(in the rows, 128 means zero)
Group, then class:
[214 174  94 181 148  84 208 108 108 184 155  81 116 154 104 115 132  71
 189 148 113 123 131 165 128 192 117 197 193  97 152 122 147]
Q334 > C
[163 117 103  97 120 119  93 122 129 133 134 111 145 138 167 120 131  95
 167 129 132 143 131 141 118 145 133 133 155 123 103 138 118]
q249 > A
[173 153 104 111 111 151 147 145 124 141 117  88 134 144 135 132 133 108
 162 139 131 105 170 143 107 163 149 153 163 145 136 126 131]
q545 > U
[174 135 102 158 126 112 149 152 131 145 127 107 149  92 169 140 119 106
 129 135 177 113 144 128  91 143 143 135 139 166  86 156 134]
q249 > Y
[188 134 111 163 146  98 158  99 112 139 137  99 145 132 113 146 109  98
 135 134 162 130 138 154 123 162 134 169 143 131 127 130 130]
Q334 > S
[206 173  88 197 145 103 217 138  63 119 165  41 133 151  90 143 105 119
 184 157 212  80 148 175 122 199 134 244 179  27 167 161 118]
q545 > U
[224 158  80 123 124  74 121 171 147 184 126 111 131 118 184  92 171  63
 185 142 136 109  99 155  70 157 140 135 208 159  82 155 141]
q249 > Y
[173 156  91 163 138 116 171  97  96 122 152  84 134 133 112 109 116  97
 149 128 148 104 147 143 123 186 126 176 145  61 139 135 133]
q947 > W
[174 161 105 156 142 107 166 121 100 122 127 102 127 132 100 135 142 114
 148 151 149 108 140 133 124 162 118 162 141 103 142 137 127]
Q334 > S
[205 164 106 169 141  55 169 155 112 145 127 133 160 129 121 120 121  95
 181 148 118 114 113 134 111 190 124 171 164 171 111 129 155]
Q334 > S
[131 164 112 172 157  87 192 125 104 161 142 131 124 132 100 121 128 108
 156 140 134 107 113 168 129 147 106 188 146 117 104 120 135]
Q334 > S
[156 175 100 131 139 146 159 126 144 157 108 131 143 136 124 136 132  88
 157 133 113 120 132 132  90 180 111 136 123 166  80 127 145]
q947 > W
[111 132 135 108 143 142 120 128  84 124  93  89 130 114  74 191  97 126
 116 111 123 151 178 117 147  79 141 140  75 124 165 110 140]
q545 > U
[217 161  71 157 134  48 131 149 133 183 140 113 136 116 194 105 174  61
 171 153 171  91 118 141  83 145 131 158 193 153  80 156 139]
q249 > Y
[164 157 117 142 151 140 146  78 114 124 104  84 137 157  57 174 100  99
 134 129 128 136 174 130 145 102 134 140  83 145 150  91 133]
q545 > R
[175 121  99 138 116 109 127 146 113 133 147  73 158 117 172 139 114 131
 120 137 216  99 143 144 115 149 146 184 164  89 106 156 105]
q249 > Y
[160 153 100 149 125 100 138 152 145 139 124 108 133 118 143 132 139 105
 132 139 189 114 146 130 102 145 125 141 167 143  67 153 136]
q947 > B
[ 89 123 141 139 148 126 150 135 107 113 121 131 133 134 124 138  76 138
 119 120 144 121 112 114 130 157 134 144 124 143 124 138 161]
Q334 > S
[221 171  96 120 111 149 146 132 131 129  55  95 121 136 125 103 177 108
 167 136 135 127 136 146 101 133 146 136 169 123 163 141 122]
q545 > U

Group and class of each row:
[106 149 134 118 103  99 143 133  72 110 111 147 156 188 138 117 180 124
 115 119 181 113 180 111 182 126 154 139  97  77 115 149 117]
Q721 > <92>
[149 166 139 150 122 173  73 124 110 126 158 128 156  99 120 132 134 109
 100 133 161 158 140 112 123 162  34 176 137 116 129 128 125]
Q721 > <99>
[141 136 135 108 125 114 139 137 139 137  88 116 132 125 144 136 139  99
 117 126 140 110 159 121 113 120 139  93  79 124 137 121 108]
q356 > <88>
[133 150 130 125 125 183 104 111 109 110 106 121 129 118 114 120 129 116
 105 139 117 167 133 111 134 150  75 138 146 121 134 133 140]
Q721 > <99>
[122 141 136 138 117 146 124 132  96 135 124 126 143 141 143 116 155 115
 105 125 158 127 152 101 144 125 128 139 118 103 125 153 107]
Q721 > <99>
[ 99 108 124 122 135  99 151 144 119 124 115 127 121 166 135 114 142 149
 140 110 111  91 134 143 135 126 200  82  91 133 126 134 114]
q127 > <101>
[ 92 103 127 162 138 123 144 140 124 119 139 123 114 140 126 117 133 155
 141 104 108 101 125 128 142 118 186  97 111 137 116 143 123]
q127 > <101>
[148 166 144  98 123 154 105 107 112 116 121 137 135 121 118 131 122 112
 114 138 133 168 133 131 128 150  61 155 150 120 137 119 144]
Q721 > <92>
[128 129 133 134 128 135 145 127 127 140 111 101 125 128 136 116 141  93
 111 107 142 110 152 107 123 105 155  96  88 121 130 139  87]
q356 > <88>
[131 153 143 123 113 153 117  94  76 116 123 125 139 151 132 119 137 102
 109 110 150 162 160 125 155 134 104 119 117 105 132 142 127]
Q721 > <92>
[128 119 128 118 127 100 139 149 134 145  87 123 132 138 145 132 140 119
 118 138 142 104 152 127 127 130 156 105  84 121 147 131 117]
q356 > <88>
[ 94 134 130 130 140 124 148 133 126 116 152 135 123 151 115 124 127 140
 151  90 117  95 132 134 137 114 174  99 117 126 108 134 104]
q127 > <102>
[109 119 126 154 136 123 145 137 138 103 154 116 117 154 102 131 118 153
 144  78 107  95 138 141 141 118 169  77  97 144 112 129 109]
q127 > <102>
[143 150 133 132 113 161 119 128 116 115 119 119 144 136 134 133 140 119
 103 126 153 140 158 106 144 142  77 154 126 101 127 134 123]
Q721 > <99>
[126 127 135 134 136 136 127 126 129 138 111 104 122 113 134 124 132  98
 118 120 124 116 144 127 106 124 144  91  84 138 141 127 101]
q356 > <90>
[ 97 108 103 123 135  98 153 154 111 127 128 129 125 186 144 113 158 160
 141 113 140  78 136 131 142 117 204  91  96 121 111 150 105]
q127 > <101>
[115 127 116 136 144 138 137 143 145 115 149 122 116 128 114 124 129 147
 135 115 108 110 122 121 121 120 153 113 135 137 110 129 113]
q127 > <80>
[101 115 106 142 150 124 136 131 129 112 139 123 116 149 124 118 123 159
 139 104 107 104 120 145 131 131 172  93 110 133 113 135 121]
q127 > <80>
[101 137 118 103 111 128 139 131  79 126  84 127 140 169 152 109 170 114
 110 123 157 120 199 103 151 128 165 103  89  93 127 159  99]
Q721 > <89>
[114 128 128 140 150 132 134 123 131 102 152 130 119 138 106 125 115 150
 148  96 103 119 118 145 134 126 175 110 131 142 111 125 127]
q127 > <102>
[115 154 149 111 128  94 118 134  93 118 114 151 150 149 122 128 158 120
 123 119 134 118 163 156 150 162 137 118  90 117 137 122 121]
Q721 > <89>
[120 128 124 116 127 108 129 146 112 136 108 118 141 150 147 120 152 124
 114 119 149 100 162 127 136 135 160 100  70 114 129 139 103]
q356 > <88>
[103 123 117 147 147 136 130 137 124 108 147 121 118 146 120 119 123 152
 139 102 105 111 124 143 130 132 163  93 111 143 111 136 120]
q127 > <101>
[120 121 127 113 115  96 171 141 115 139  94 114 129 173 150 131 155 110
 119 111 152  93 168 114 142 101 190  87  69 106 131 143  98]
q356 > <88>
[148 131 133 102 131  88 144 148 159 157 106 116 133 117 140 144 144  97
 123 130 148  84 148 126  97 107 160  99  79 129 138 108  88]
q356 > <90>
[111 124 127 136 142 161 142 105 126  96 149 127 100 132  98 114 108 134
 143  95  81 140 102 126 125 102 162  93 153 143 112 137 124]
q127 > <80>
[ 99  99 119 154 137 107 146 155 127 121 132 119 120 157 133 115 132 153
 138 101 115  91 136 138 141 122 193  80  88 131 119 138 108]
q127 > <101>
[143 137 143 137 134 133 118 144 151 133 102 106 131  89 130 137 136  97
 108 135 124 121 150 117  99 144 113 110  90 138 146 123 107]
q356 > <90>
[113 112 115 127 142 127 146 135 142 116 115 112 111 146 131 124 124 143
 127 108 101 111 119 131 123 115 172  86 109 140 121 135 115]
q127 > <101>
[110 147 139 114 122 142 143 129  94 111  98 128 131 154 130 115 156 113
 117 117 129 130 163  90 148 122 148 109 118 106 127 149 110]
Q721 > <89>
[143 157 141 123 116 173 131 109 102 123 110 116 133 134 130 122 144  84
 100 112 150 151 155  95 133 111 110 127 118 102 130 142  99]
Q721 > <99>
[135 126 130 157 121 130 131 139 135 128 106  93 132 129 144 134 131 120
 108 108 140 112 168 115 128 134 136  97  71 124 125 138  98]
q356 > <88>
[132 138 139 139 154 147 105 121 161 106 173 133 116  84  88 134  91 143
 147 115  80 139  92 163 105 147  93 129 156 167 119  98 139]
q127 > <102>
